Below are the code and all the weights of a small trained network. Each question names an input and a class and asks about switching units off, where a switched-off unit gives its printed mean instead of its output.

import numpy as np


def w(rows, s, z=0):
    codes = np.array(rows[::2]) - 128.0
    scale = np.full(codes.shape[1], s)
    scale[-1] = z or s
    return codes * scale


def f(y):
    return np.maximum(y, 0)


def log_softmax(a):
    a = a - a.max(-1, keepdims=True)
    return a - np.log(np.exp(a).sum(-1, keepdims=True))


def net(x, mask):
    res = np.array(x, float).reshape(1, 8) / 4 @ E
    y = f(res @ A[0][:, :-1].T + A[0][:, -1])
    res = res + np.where(mask, y, B[0][:, -1]) @ B[0][:, :-1]
    return log_softmax(res[-1] @ U[:, :-1].T + U[:, -1])


A, B = {}, {}
E = w([
[93,59,112,169,40,82,225,183],'x0',
[135,121,132,141,131,122,119,116],'x1',
[82,111,225,130,164,97,68,215],'x2',
[2,143,19,116,153,62,83,105],'x3',
[137,86,171,23,212,55,237,95],'x4',
[83,241,169,230,188,123,221,110],'x5',
[140,127,133,148,130,112,122,120],'x6',
[129,126,132,142,125,119,121,116],'x7',
],0.0084)
A[0] = w([
[174,163,60,99,53,122,150,44,46],'neuron 0',
[128,173,92,170,72,143,73,178,3],'neuron 1',
[100,87,150,186,85,92,177,125,44],'neuron 2',
[121,123,71,198,113,198,96,138,62],'neuron 3',
[188,111,237,120,76,196,153,110,39],'neuron 4',
[163,152,170,65,210,124,87,84,90],'neuron 5',
[73,142,180,128,157,139,118,166,171],'neuron 6',
[130,70,119,37,84,147,84,160,35],'neuron 7',
[93,118,220,109,126,70,51,207,96],'neuron 8',
[179,60,97,81,109,108,61,118,69],'neuron 9',
[126,71,140,123,45,60,141,133,102],'neuron 10',
[159,171,135,97,176,169,35,67,86],'neuron 11',
[12,138,66,101,131,63,92,89,46],'neuron 12',
[119,94,123,46,187,150,174,142,54],'neuron 13',
[150,97,140,63,188,14,194,84,17],'neuron 14',
],0.011,0.015)
B[0] = w([
[113,42,168,118,161,178,178,78,181],'neuron 0',
[122,135,226,121,105,174,76,167,167],'neuron 1',
[87,150,88,166,141,177,127,171,168],'neuron 2',
[110,123,201,84,114,128,87,108,191],'neuron 3',
[175,100,88,125,237,100,52,163,208],'neuron 4',
[86,117,84,179,88,131,131,176,224],'neuron 5',
[144,134,120,105,101,93,177,86,254],'neuron 6',
[111,209,145,162,185,80,141,92,187],'neuron 7',
[139,81,116,116,133,196,161,45,246],'neuron 8',
[105,217,132,187,145,46,156,103,207],'neuron 9',
[71,130,85,141,104,138,149,184,211],'neuron 10',
[70,90,115,128,92,145,202,204,232],'neuron 11',
[253,93,125,125,220,157,112,173,218],'neuron 12',
[136,123,163,125,76,151,85,128,166],'neuron 13',
[107,142,216,136,84,170,32,129,200],'neuron 14',
],0.011,0.0085)
U = w([
[107,101,221,123,78,145,67,132,66],'0',
[223,71,101,134,202,126,127,176,47],'1',
[131,98,109,120,93,107,157,104,252],'2',
[101,206,145,187,160,93,197,79,100],'3',
[63,65,88,145,89,139,200,211,45],'4',
[131,30,123,123,109,176,200,2,59],'5',
[147,115,97,97,78,103,145,116,245],'6',
[150,100,104,93,81,101,157,116,232],'7',
],0.01,0.017)

Each question gives the input, the list of numbers given to net, and the class t.
The units are the neurons (one row each of A and B). Each row of codes is followed by its name. A weight is (code - 128) times the scale printed after its matrix; where a second scale follows, it is the last column's (A, B and U).
mask holds one flag per neuron, in row order. A switched-off neuron (its flag False) gives its mean, the last column of its row in B, instead of its output. The means were averaged over made-up inputs and are rounded, as every weight is.
A unit's drop is (log p(t) with every unit on - log p(t) with that unit switched off) / (log p(t) with every unit on - log p(t) with every unit switched off).
The circuit of an input: a set's keep is (log p(t) with only the set's units on - log p(t) with every unit switched off) / (log p(t) with every unit on - log p(t) with every unit switched off). Starting from the 12 units with the biggest drops (on a tie, the unit counted first), units are removed one at a time, each time the one whose removal leaves the highest keep (on an exact tie, the one counted first), for as long as the keep stays at least 0.8.
units of the circuit, in order: the units of the circuit, biggest drop first
unit that matters most: the unit with the biggest drop
top k neurons: the k neurons with the biggest drops, biggest first
drop of u: that unit's drop, to one decimal
input [-8,8,8,-4,7,-7,-5,5], class 4: top 2 neurons : neuron 5; neuron 11
input [-7,-7,-3,0,7,6,1,-6], class 0: top 2 neurons : neuron 14; neuron 13
input [5,1,-3,1,8,-3,3,-3], class 0: top neuron : neuron 14
input [-2,-3,1,5,-4,-8,-7,2], class 3: units of the circuit, in order : neuron 9; neuron 7
input [-3,-6,8,-3,7,-2,-2,-2], class 5: top 4 neurons : neuron 8; neuron 6; neuron 1; neuron 3
input [7,7,6,-3,6,-8,2,-2], class 3: units of the circuit, in order : neuron 7; neuron 9
input [-8,1,3,0,3,1,-5,0], class 4: top 2 neurons : neuron 11; neuron 5
input [-2,5,-8,-6,-3,6,-1,-1], class 5: top 3 neurons : neuron 0; neuron 12; neuron 9
input [-8,6,1,-8,-6,0,-2,-1], class 1: top 2 neurons : neuron 4; neuron 10
input [-4,-3,-6,-4,-2,-7,4,-2], class 3: top 2 neurons : neuron 9; neuron 7
input [-5,3,8,-7,8,4,-7,-1], class 0: top 3 neurons : neuron 14; neuron 13; neuron 12
input [3,-1,-3,-8,-8,5,2,-1], class 0: top 2 neurons : neuron 3; neuron 12
input [3,8,3,3,5,-8,-5,2], class 3: top 2 neurons : neuron 7; neuron 9
input [0,6,1,8,2,-2,-6,6], class 1: unit that matters most : neuron 12
input [0,-4,-8,4,1,7,4,1], class 5: top 3 neurons : neuron 0; neuron 9; neuron 7
input [-3,-2,-8,8,3,1,0,-5], class 1: top 2 neurons : neuron 12; neuron 8
input [-4,-1,7,0,0,6,6,2], class 5: units of the circuit, in order : neuron 8; neuron 9
input [-1,-1,1,3,0,-8,-2,2], class 3: units of the circuit, in order : neuron 9; neuron 7
input [3,4,-5,5,3,-2,2,-4], class 1: drop of neuron 8 : 0.2
input [-6,-7,-5,1,-7,2,0,-1], class 0: drop of neuron 6 : 0.1
input [7,7,6,5,8,-1,-2,-1], class 0: drop of neuron 14 : 1.3
input [2,2,-6,-7,-1,5,3,-2], class 1: units of the circuit, in order : neuron 4
